(in the rows, 128 means zero)
Rows lie near named flat spaces through zero. A row that begins with a name and a colon came from that space; any other row is followed by the name of its block's space that it lies nearest.
vog-nisar: [ 96 123 151 116 117 147 140 148 107 100 121 116 142 143 152 115 154 123
 125 114 138 131 125 110]
gube-mupi: [ 69  85 149 122 142  72 154 187  74 114 139 199 120 175 168 164 140 169
 124 183 104 122  93 162]
gube-mupi: [114 118 131 100 164 168 129 110 120  74 135 151 142 147 131 119 118  79
 100 139 158 116  99 111]
vad-foge: [137 148 115 128 117 125 133 126 133 136 137 107 119 114 145 115 126  99
 113 149 132 128 124 112]
vog-nisar: [109 126 114 163 108 120 145 195 103 115  99  86 161 128 168 141 129 171
 102  93  78 133 126 125]
ganu-digor: [103 153 166 117 152 143 137 106 160 121 124 100 140 138 158  91 103  83
 135 131 143 158  94  76]
nivu-vodak: [106  77 194 153 149  99  90 143  75  93 124 148 185 172 122 147  86 116
 122 123 110 148 114 157]
nivu-vodak: [153 165  87 120 161 130 151 107 181 145 120  82  99 106 155 119  95 143
 155 120 128 132 110  81]
vad-foge: [137 157  78 136 179 180 136  72 159 133 148 141 116 111  78  79 143 119
 143 158 149  81 133  68]
nivu-vodak: [ 67  87 196 130 204 124 148 127 134 127 126 117 188 139 186 132  76 126
 181 111  99 165 109  58]
gube-mupi: [ 88 101 176 120 135 116  96 123 112  87 139 231 150 196  91 133 121 102
  94 171 133 137  72 179]
ganu-digor: [115 101 124 132  75 123 117 164 133  87 139 147 148 125 158 130 162 110
  79 127 130 151 106 156]
ganu-digor: [137 172 164  71 156 155 147  72 133 155 132 121  69 131 114 103 123  65
 147 153 199 121 140 116]
vog-nisar: [180 100 150 185 151  79  59 109 145  61 137  87 118 144 111  85 105 142
 156 112 193 172 100 160]
ganu-digor: [105 140 170 107 129  92 140 135 121 148 122 133 108 158 155 136 110 126
 146 151 126 148 105 132]
vebo-lenok: [140  76 140 143  89  72  87 141 132  93 168 125 154 117 179 130 123  89
 116 153 131 171 101 137]
vog-nisar: [154 107  87  81 150 144 131 101 138  80 152 121 102 119 156 129 134 116
 152 132 174 109 116  95]
nivu-vodak: [121 123 172 142  84  83 103 142 154 142 100 141 107 165  98 134 155 224
 188  79 127 169 126 185]
nivu-vodak: [134 157 108 122  98 150 140 123 157 155 126 124 112 104 118 117 155 122
 115 123 130 126 143 126]
vebo-lenok: [129 147 132 154 172 127 123 114 139 130 108  82 161 140 132 117  68 141
 153 110  92 133 109  75]
vog-nisar: [181 107  90 129 136 119 118 142 148  70 125  33 142  88 210 140  79 104
 114  81 143 160 109 103]
vog-nisar: [ 71 120 139 143 154 160 148 145 151  80 122 149 137 152 135  83 176 166
 138 116 149 136  96 100]
vad-foge: [142 142 191  72 197 157 153  74 148 179  97 104  92 117 115 154  74 110
 188  76 173 147 169 133]
vad-foge: [142  92 175 130 109  57  96 145 110 121 134 118 135 142 166 161  85 111
 132 133 124 175 110 172]
vebo-lenok: [159  85 107 100  75  72  97 119 111 113 179 114 119 119 173 140 147 122
 174 161 135 125 129 102]
gube-mupi: [131 173  89 109 113 124 156 134 172 147 116  80 120 116 184 128 104 133
 131 125  93 137  96  73]
vog-nisar: [163 119 139 141 110  88  95 131 103 117 128  98 123 137 126 136 108 128
 135 124 137 138 132 156]
vog-nisar: [106 123 129 178 120 117 108 145  94 124 122 117 181 154 105 113 131 173
 146 124  71 109 131  96]
gube-mupi: [ 73 137 168 139 120 125 152 145 148 179 118 171 144 133 125 131 139 139
 123 137  89 150 126 137]
gube-mupi: [166 117 101 149  61 107  83 145 167  98 112  85 160 121 140 141 118 163
 126  64  97 165 112 142]
nivu-vodak: [ 96 183 174 114  70 156 137 131 170 183  75 133 135 148  92 130 144 157
 132  68  94 158 137 150]
vad-foge: [161 119 151 151 140 103 140 148 133 155 112  47 110  77 171 140 103 132
 145  81 149 170 170 149]
ganu-digor: [116 123 101 191 197 148 125 120 150 106 127 112 175 123 115  91 103 156
 138 122 100 119 110  69]
ganu-digor: [124 136 135 153 146 136 133 127 143 160 111 131 138 118 101 132 117 153
 135 107 106 132 146 136]
vad-foge: [ 94 128 155  26 130 110 130 134  34  94 120 233 111 242 118 202  88  99
  91 195 112  78  67 180]
vad-foge: [126 118 178 102 149 102 130 123  89 158 116 123 125 147 134 167  84 125
 160 123 119 132 146 143]
vad-foge: [157 196  57 125 143 194 164 101 182 148 118  76 101  76 123  91 136 108
 106 115 143 103 141  74]
vebo-lenok: [121 163 130 114 127 131 129 121 100 129 112 125 119 170 106 121 122 140
 137 140 118 100 117 114]
vog-nisar: [121 115 116 135 150 127 137 144 123 102 130 132 132 129 147 130 123 131
 113 134 130 126 111 127]
nivu-vodak: [152 125 117 124 132 128 125 110 165 139 135 104 132  93 150 134 102 102
 131 116 129 149 129 113]
vebo-lenok: [116  97 168 105 178 133 136 104 123 143 139 139 143 118 143 148  93  94
 154 129 135 139 142 111]
gube-mupi: [124 121 126 102 169 120 144 127 117 102 129  95 126 140 181 134  93 125
 154 131 133 126 102  81]
vad-foge: [137 136  47  95 107 174 153 141 118  73 153 102 128 100 183 113 161  77
  74 153 143  88 112  69]
nivu-vodak: [127 166  98 134  80 116 145 146 160 165 127 137 101 113 133 123 155 138
 101 149 107 133 120 142]
nivu-vodak: [140 126 110 116 120 127 129 141 123 127 106 126 128 137 123 164 116 168
 133  94 105 120 132 147]
gube-mupi: [109 151 196 105 168 126 135 102 150 159  97 137 116 161 113 137  80 128
 160 108 135 159 114 141]
ganu-digor: [166 165 140  72  54 107 128 126 153 154 104  60  88 120 169 151 120 122
 151  82 141 163 136 139]
vebo-lenok: [ 92 130 103  93 110 142 146 143 157 136 111 225 128 161 104 173 143 180
 111 125  81 116  94 163]
vebo-lenok: [149 175 127 108 130 143 146 103 136 190 107 101 102 113 105 139 107 125
 145 114 120 115 162 122]
ganu-digor: [ 85 174 161 163 138 117 134 127 135 160 100 123 129 178  92  86 137 198
 180 128  96 127 113  96]
gube-mupi: [133 109 111 141 133 106 130 139 115 118 143  81 142 112 174 123 124 142
 159 130 114 125 132  77]
gube-mupi: [132  72 179 135 133 104  88  97 143 164 136 125 198 112 126 166  75 127
 191  86  77 165 157 107]
gube-mupi: [127 118 133 112 112  98 157 163 142 186  97 121 119 109 159 197 108 191
 157  79  78 152 153 162]
vog-nisar: [171 108 112 100 117  94 104 121  71 122 147 100 138 128 155 172  76  85
 124 152 110 106 135 121]
vebo-lenok: [133 165 146  87 157 166 146  99 116 153  93 126 101 148  86 142 109 135
 147  99 144 104 152 137]
nivu-vodak: [155 192 113 147  88 158 116  99 158 147 125 116  84 116  63  66 181 113
 109 135 175 118 148 145]
vad-foge: [123 146 116  90 183 160 149 111  86 146  94 160 122 169  77 173  91 170
 149 115  99  68 142 130]
ganu-digor: [155 123 166 125 136 132 103  96 130 151 120 121 133 119  93 141  97 101
 139 101 143 144 159 157]
vad-foge: [164 110 128 162  95  94 108 146 177 107 141  69 125  78 186 110 126 100
 109 107 159 195 118 146]
vad-foge: [109 236  57 112 121 196 150  93 166 155 107 197 106 172  35  93 147 138
  78 175  92  58  85 104]
vog-nisar: [184 124 135 124 123 114  95  94 134 122 139 112  87 115  99 119 128 108
 141 124 191 138 149 169]
vebo-lenok: [158 149  48 140  86 152 125 149 169  92  95  97 110 127 107 121 175 232
 142  56 122 113 124 132]
nivu-vodak: [113  93 112  98 124  64 138 167  71  97 156 175  97 168 177 166 133 147
 126 199 124 106  87 150]
vebo-lenok: [199  83 121 128 171  77  83  79 117 112 172  89 123 103 149 139  62  82
 170 156 161 134 133 110]
vebo-lenok: [148 132  90 134  74  74  96 138 113 112 155 154 114 153 127 129 137 128
 105 189 111 114  89 148]
ganu-digor: [130 145 101 134 160 170 153 113 141 160 119 127 129  99 101 127 128 138
 131 114 116 102 160 106]
ganu-digor: [121 106 143  80 130 130 147 134 130 119 144 133 134 107 197 159 101  49
  91 144 139 152 112 126]
nivu-vodak: [129 126 139 192 160 127 109 120 128 115 135 111 140 125  96  76 136 135
 135 135 147 131 134 118]
gube-mupi: [ 98 100 141 103 141 148 113 111 118  93 152 216 160 159 109 138 121  73
  85 171 127 117  91 140]
ganu-digor: [135 186 129 142 173 209 134  63 182 132 120 100 113 108  68  45 147  95
 137 111 188 119 144  79]
vebo-lenok: [117 140 127 150 145 127 125 134 100 106 129 126 132 153 117 102 129 127
 115 155 131 109 112 117]
vog-nisar: [148 131 115 122 124  77 134 147 135 145 123 160  72 138 129 163 118 165
 122 148 134 137 110 199]
[ 88 142 141 203 168  98 135 144 119 124 149 131 128 143 130  57 144 135
 123 200 131 128  96  97] -> nivu-vodak
[ 81 145 203 134 192 152 164 135 130 124  91  89 120 148 146  93 121 143
 162  89 166 158 127 108] -> gube-mupi
[238 141  29  75 136 156 125  71 183 127 159  65 101  34 172 157  65  22
  88 130 159 119 138  96] -> nivu-vodak
[142 103 104 168 149 121 103 133 108  79 136 105 149 136 120 107 130 159
 142 122 132 113 122 109] -> vog-nisar
[ 84 140 176 142 107 142 155 178 107 133 100 134 124 136 133 120 167 130
  86 110 139 149 140 176] -> vog-nisar
[162 111  79  98 152 161 130 113 143  87 129  95 139 103 156 147 103 115
 129  93 138 116 125  93] -> vad-foge
[118 149 123 112 118  81 132 142 141 126 121 133 112 167 164 141  97 149
 134 156  99 142  67 123] -> gube-mupi
[138 111 141 141 135 136 106 118  78 107 142 126 138 134  99 113 141 104
 123 141 153 104 154 133] -> vog-nisar
[146 144 157  40 114 103 149 109  90 178 128 121  73 137 154 180 102  94
 159 148 145 117 152 142] -> ganu-digor
[165 191  51 174  81 103 131 148 157 155 133 123  78 106 108 100 154 142
  70 177 117 112 112 159] -> nivu-vodak
[198 126  85  87 159 130 132  70 142 174 138  75  88  80 124 156 100 149
 217 102 144  99 187  85] -> vebo-lenok
[187 134  75 113 110 116 129 131 158 110 128  70  91  90 170 140 118 131
 126 104 154 140 126 132] -> ganu-digor
[107 123 177  90 148 159 127 106 157 135  90 176 129 163  83 158 116 163
 160  66 134 147 128 167] -> vad-foge
[155 192  97  79 102 167 160 114 168 155 109  58 112  89 175 131 101  68
  98 106 126 135 128  84] -> vad-foge
[111 162 147 221  78  71 103 163 145 153 123 148 114 151  83  74 170 176
 104 164 113 157 106 184] -> nivu-vodak
[178 116 121  95 190  68 129 106 117 116 145  79  82 127 192 156  44 104
 166 160 160 136 100 112] -> ganu-digor
[102 134 168 106 154 168 123 100 152 111 117 164 151 152 107 120 106  84
 107 118 141 144 101 129] -> gube-mupi
[137 122 149  98 142  94 108 109 119  65 155  96 111 160 186  99 100  71
 141 170 181 147  68  92] -> ganu-digor
[143 129 111 101 118  92 125 143 105 110 116 140  92 169 131 160 119 177
 144 133 127 113 104 161] -> nivu-vodak
[ 99 135 160 116 134 145 116 102 154 130 131 179 157 152 107 121 109  86
 108 145 116 143  95 123] -> gube-mupi
[ 82 125 127  82 129 182 165 133  92 119 136 150 144 132 144 128 166 100
 117 140 126  89 142  82] -> vog-nisar
[150 128 120 120 104  85  91 133 130  82 121 139 117 178 128 141 102 146
 120 134 129 141  70 165] -> gube-mupi
[ 82 122 133 135 116 113 176 174  99 192 133 200 103 118 120 158 177 161
 107 170  99 109 160 178] -> gube-mupi
[151 147 101 110 134 117 144 105 132 183 141 111 108 100 137 144 107 119
 153 153 108 108 150  96] -> gube-mupi
[111  96  53 181 117 102 129 164 117  87 174 134 143 117 159  89 190 181
 137 181 104  95 107  71] -> vebo-lenok
[103 102 171 139 129  95 121 126 135 127 155 145 124 133 148 103 149 120
 156 159 151 157 116 123] -> nivu-vodak
[132 150 163 116 125 103 136 130 181 125 119  97  94 123 180 113 104  95
 119 124 168 193  88 145] -> ganu-digor
[175 114 132 123 111 104  87 101 140 142 123 115 135 125 104 160  90 138
 158  95 117 143 143 152] -> gube-mupi
[103  84 113 168 185  98 114 134 118  84 160 160 173 149 149 117  96 132
 129 179  98 122  76  88] -> vebo-lenok

Rows lie near named flat spaces through zero. A row that begins with a name and a colon came from that space; any other row is followed by the name of its block's space that it lies nearest.
rafunubo: [120 190 132 104 122  95  51  54 136 137 180 179  55 154 142 169 176 117
  99 184 131 170 122 153]
pamomumo: [127 154 157 117  93 129 118 118  93  92 132 130  93 138 172 107 105 109
 120 163 132 150 137 144]
botelaguf: [ 95 108 215 107 102 173 158 178  78  85 165  95 143 112 129  69 149 155
  94 154 105  89 144 127]
rafunubo: [129 141 112 116 123 111 135 103 160 141 128 105 114  96 153 184 127  86
 159 155 104 173 150  91]
rutbiped: [105 129 182 102 115 144 169 142  88 111 142  61 132  94 160 101 107 114
 110 164 109 147 125 100]
vefabub: [145 111  87 153 154 136 150 143 193 134  77  94 147  52 108 179 122 115
 150 105 122 129 140 114]
rutbiped: [129  93  98 145 138  98 110 136  49 143 154 237 145 251 117  58 136 173
 129  47 162  79 108 170]
rafunubo: [137 139 102 148 125 133 116 123 149 118 106 136 115 116 164 156 139 108
 159 103 117 148 146 123]
rutbiped: [118 131 146  99 140 118 118 105 124 102 154 113 117  91  86 150 169 128
  88 162 127 114 107 148]
rafunubo: [122 130 153 126 139 161 117 146 124 140 121  92 126 131 121  93 109 159
  92 145 134 129 103 133]
vefabub: [139 182 113 166 137 147  76 102 181 172 114 135  87 146 165 133 100 139
 119 133 133 175 138 133]
vefabub: [123 124 130 157 112 154 112 141 122 126 129 145  84 132 192 108  97 134
 134 128 105 160 193 137]
rutbiped: [143 156  93 141 135 124  84  72 146 122 135 128 105 160 135 151 131 116
 136 120 118 149 124 140]
vefabub: [130 112  98 154 135  98 134 146  97 158 125 212 137 177 146 101 125 142
 147  65 156 114 132 140]
kugoptupa: [115 174 182  80  87 112 111 102  41  86 152 126  92 172 184  87 121 102
 104 180 147 159  84 139]
rutbiped: [153 150  68 162 141 123  76  85 144 125 111 160 109 177 144 143 133 124
 150  79 133 141 118 152]
botelaguf: [109  79  72 141 194  82 128 135  90 149 133 200 111  82 127 153 186 144
 105  56 142 125 123 159]
pamomumo: [122 111 127 109 133 140  73  97 112 131 165 124  74 163 120 116 109 154
  89 180 106 153 148 158]
botelaguf: [126 164 177 116 134 124 193  79 106  87 152  12 184  96  85 102  97 100
  90 149 128 101  72 112]
rutbiped: [131 134 131 128 130 151 165 115 146 142 108  16 140 100 160 129  53  97
 143 156  95 180 134  75]
botelaguf: [132 108 135 132 108 156 110 138  87  89 117 115  84 138 169  86  71 134
 112 152 117 150 162 161]
pamomumo: [128 119 123 109 143 158  60  93  72  80 122  75  42 126 162  99  82 140
  61 182 116 184 114 187]
pamomumo: [129 102  87 139 185 127  87 102 115 118 125 126  91  97 100 135 138 156
  70 113 133 131 109 184]
rutbiped: [132 133 115 143 131 124  96 118 137 109 141 183 117 137 109 142 178 141
 124 103 134  99 136 163]
botelaguf: [125 138 146 115 120 117 150 128 139 136 142 126 160 131 102 136 148 122
 138 132 132 106 114 106]
vefabub: [151  79  69 118 151 105 133  77  97  99 128  86 139 154  84 130  79 113
 131 120 115 123 116 148]
vefabub: [ 91 113 162 109 155 125 164 104  52  72 188  79 149  87 124 116 197 121
  90  99  93 101 103 128]
vefabub: [122 121 148 138 130 160 113 122 101  95 144 100 105 126 134  91 109 148
  89 139 112 125 142 159]
vefabub: [133 118 137 154 159 157 152 144 145  91 106  80 159  59  74 118 137 149
  88 101 136  77 108 156]
pamomumo: [129 114 168 105  94 169 121 148  92  67 115  77  99 116 147  90  85 128
 105 185 116 136 141 151]
rutbiped: [126 128 114 126 142 130 122  98 182 133 142  90 106  67 117 190 140 109
 128 162  90 156 167 113]
vefabub: [116 132 122 148 175 131 109  98  86 125 155 121 123 142 121  93 146 159
  74  84 132 117  91 162]
vefabub: [147 183 146 126 100 136 110 105 184 135 117 110 126 142 113 141 103 116
 133 177 142 136 119 121]
rafunubo: [126  59 111 104 128 125 131 159  81 130 122 139 119 153 125 101  92 145
 129 138 124 132 142 138]
rafunubo: [138 216 126 138 119 141  56  70 192 159 127 117  68 145 173 164 120 113
 123 177 125 199 125 121]
pamomumo: [139  93  86 163 169 142 150 135 115  85  87  90 146  71 122 128 124 127
 122  60 124 109 118 152]
rutbiped: [133 131 100 108 130  98 109 113 135 174 119 148 104 154 145 149 103 116
 142 155 140 174 120 113]
rafunubo: [135 104 124 144 130 116 194 126 102  57 113  90 157  53 117 131 114  93
 131  98 123  95 143 142]
kugoptupa: [157 184 117 118 105  81 156  36 196 135 150  79 154 130  80 187  83  64
 159 187 122 139 132  94]
kugoptupa: [135 115  97 131 110 121  99 159 101 148 105 206 121 207 176 113 138 134
 178  83 144 139 126 124]
rafunubo: [118  83 125  97 136 108 151 126  86 109 140 107 116  94 121 133 113 116
 112 156 115 138 139 133]
pamomumo: [130 112  85 140 190 120  72  98 116 128 123 144  75  99  99 132 133 163
  54 120 149 137 102 200]
botelaguf: [115 144 154 163 119 182 113 142 123  97 131 106  96 105 195 106 133 136
 120 113  93 147 173 135]
rutbiped: [113 129 123  90 125  91 103 112 140 167 154 166  77 113 143 179 148 113
 127 188 121 178 152 116]
botelaguf: [134 110 107 101 142 101 117 117 120 183 140 143 151 203  82 114 109 149
 128 137 149 122  85 117]
rafunubo: [141  54 115 108 105 123 134 140  34   5 116 141 108 117 113  97 113 118
 117 125 128  85 148 204]
botelaguf: [115  99 139 105 143 138 112 145  98 123 135 123 112 121 113 112 140 155
  91 146 129 124 112 147]
kugoptupa: [128 102 124 115 147 132 144 141 141 136 122  98 157 109  81 135 134 140
 120 129 127 107 107 119]
kugoptupa: [149  96 111 142 130 142 155 177 168 103  68 120 159  67  83 146 123 131
 142 111 147  86 132 140]
rutbiped: [145 149 132 125 131 136 123 141 130 100  79 112 146 115 105 120 132 129
 114 119 170 105  63 149]
pamomumo: [115 133 178  85  80 134 115 181 119 130 129 176 121 151 138 121 166 137
 140 172 145 119 123 116]
kugoptupa: [136 122 125 146 121 135 144 155 140 131 108 143 150 131 125 118 120 133
 146 103 138 108 136 125]
vefabub: [118 107 138 124 139 149 131 165 136 129 113 119 125  85 127 134 147 143
 116 130 123 126 132 126]
rafunubo: [130 148 146 117 110  87 175  99 142 115 159 131 168 112  86 154 146  94
 144 139 132  94 130 111]
pamomumo: [125  96 106 131 144 131 125 151 125 129 121 150 141 128 119 138 166 141
 143  89 122 110 126 128]
kugoptupa: [118 182 180 173 120 147 147 133 147 140 146 134 135 111 140  88 114 146
  95 122 142 109 147 136]
rafunubo: [147 147 142 122  95 175  71 131 131  78 101 110  97 162 139 108 116 137
 123 160 129 131 117 160]
pamomumo: [127 129 138 124 132 124 162 156 191 191 127 125 188 127  76 149 143 139
 153 128 134 101 117  76]
pamomumo: [141  96 112 149 145 167 167 137 138 103  94  27 164  93 118 116  75 122
 138 106  98 123 132 111]
botelaguf: [115 129 162 105 127 122 154 128 113 132 158 109 165 140  94 113 148 134
 117 137 128 100 100 109]
kugoptupa: [132 144 160 132 116 133 161 147 136 126 118 112 166 123 102 104 112 132
 122 131 151  95 107 122]
botelaguf: [ 97 144 165 113 138 163  91 138 138 164 174 126 132 164 131 124 207 166
 116 126 100 127 108  98]
kugoptupa: [140 174 165 114  88 132 126 117 110  89 115 111 129 152 140 102 104 108
 125 160 153 125  95 137]
kugoptupa: [130 129 102 142 144 122  97 145 158 162 110 187 109 124 130 150 156 147
 130 108 147 133 130 141]
botelaguf: [130 111  76 139 163 112  93 125 137 171 117 173 107 144 132 147 142 146
 129  96 137 148 121 138]
kugoptupa: [135 115 166  89  91  83 230 156  98  87 106 105 188  74  89 124  93  79
 144 160 165  85 108 109]
[123 195 195 125 116 160  93 132 118  96 118 114  97 108 135  89 136 149
  57 170 168 123  78 171] -> kugoptupa
[146 146  97 149 129 127  95  92 156 130 131 143 123 168 119 141 127 127
 143 112 124 127 133 140] -> rutbiped
[124 117 146 114 113 142 162 152 150 136 130  94 173 128 114 137 140 121
 163 131 107 112 132  80] -> pamomumo
[125 153 107 159 123 151 115  93 157 127 133  88  86 105 216 164 113  90
 165 123  67 200 194  96] -> rutbiped
[118 106 117 148 148 148 108 139 104 131 131 135  96 126 160 105 119 152
 107 108 114 145 152 149] -> vefabub
[123 192 179 132 122 137 148  51 146 139 195  37 156 160 103 103  88 118
  99 172 101 129 117  98] -> kugoptupa
[121 146 209 128  65 129 171 155  72  67 162 169 163 163 116  55 130 133
 120 132 152  51 140 153] -> vefabub
[112 120 156  95 156 177  80 159 156 129 115  85 104  75  93 146 184 170
  72 172 124 130  88 140] -> botelaguf
[126 119  66 167 181 101 114  89  96 141 130 153  98 122 168 133 125 126
 116  60 126 160 131 153] -> botelaguf
[122 130 135 125 151 114 138 102 129  97 148 113 128  68  84 150 161 125
  87 135 130 103 118 155] -> pamomumo
[123 176 202 123  83 164 134 127 141  75 150  92 137 116 122 112 146 122
 115 169 117  99 135 128] -> rutbiped
[123 146 185 103  63 153 126 150 135 131 158 135 147 200 135 103 132 131
 165 171 110 113 151  92] -> botelaguf
[147 200 151 148  96 126  75 100 156 142 151 202 133 232  95  96 141 157
 120 130 172  86 102 161] -> rafunubo
[133 120 106 151 173 119 142 101 150 125 131 100 140  74  74 144 125 136
  90 111 131 106 120 152] -> pamomumo
[125 123 129 130 122 119 165 142 171 171 145 136 186 145  99 149 152 125
 175 108 113 102 142  74] -> pamomumo
[112 104 132 120 147 106 150 136 101 142 153 149 142 121 107 120 148 141
 111 114 133 108 122 130] -> rafunubo
[124 100 116 122 116  96 172 153 110 128 126 166 156 121 138 143 148 105
 173  96 128 113 146 105] -> vefabub
[148 156 148 143  82 148 139 127 176 158 131 113 159 198 122 103  63 127
 169 154 121 122 158  94] -> rutbiped
[116 165 170 142  71 138 144 110 115  93 166 129 101 131 211 123 118  87
 161 148  85 157 207 107] -> vefabub
[138 142  97 159 153 108 141 145 155 170  89 165 152 118 126 137 130 132
 140  74 168 121 100 123] -> pamomumo
[139 138 136 125 110 142  99 111 106  63 121 121  99 127 129 116 124 123
 108 146 132 120 125 173] -> rafunubo
[117  99 112 121 158  99 145 157 142 179 128 171 143 101  98 151 158 145
 125 112 145 116 123 117] -> kugoptupa
[121  92 100 109 156  84 167 117 149 180 152 128 163 113  79 169 137 120
 145 127 118 123 132  90] -> kugoptupa
[144 125 126 175 127 113 180 168 164 135  99 178 175  92  84 119 115 139
 135  83 170  64 147 145] -> pamomumo
[158 159 118 185 127 194  86 108 204  66  89  73  95  68 123 148 107 130
 110 134 106 125 168 174] -> kugoptupa
[125 116 136 178 160 133 192 162 117 143 117 123 193 109  99  74 106 158
 108  53 154  70 112 133] -> rafunubo
[144 104 119 113 106  90 164 143 124 136 116 160 159 149  91 124  92 116
 154 139 156 101 131 125] -> botelaguf
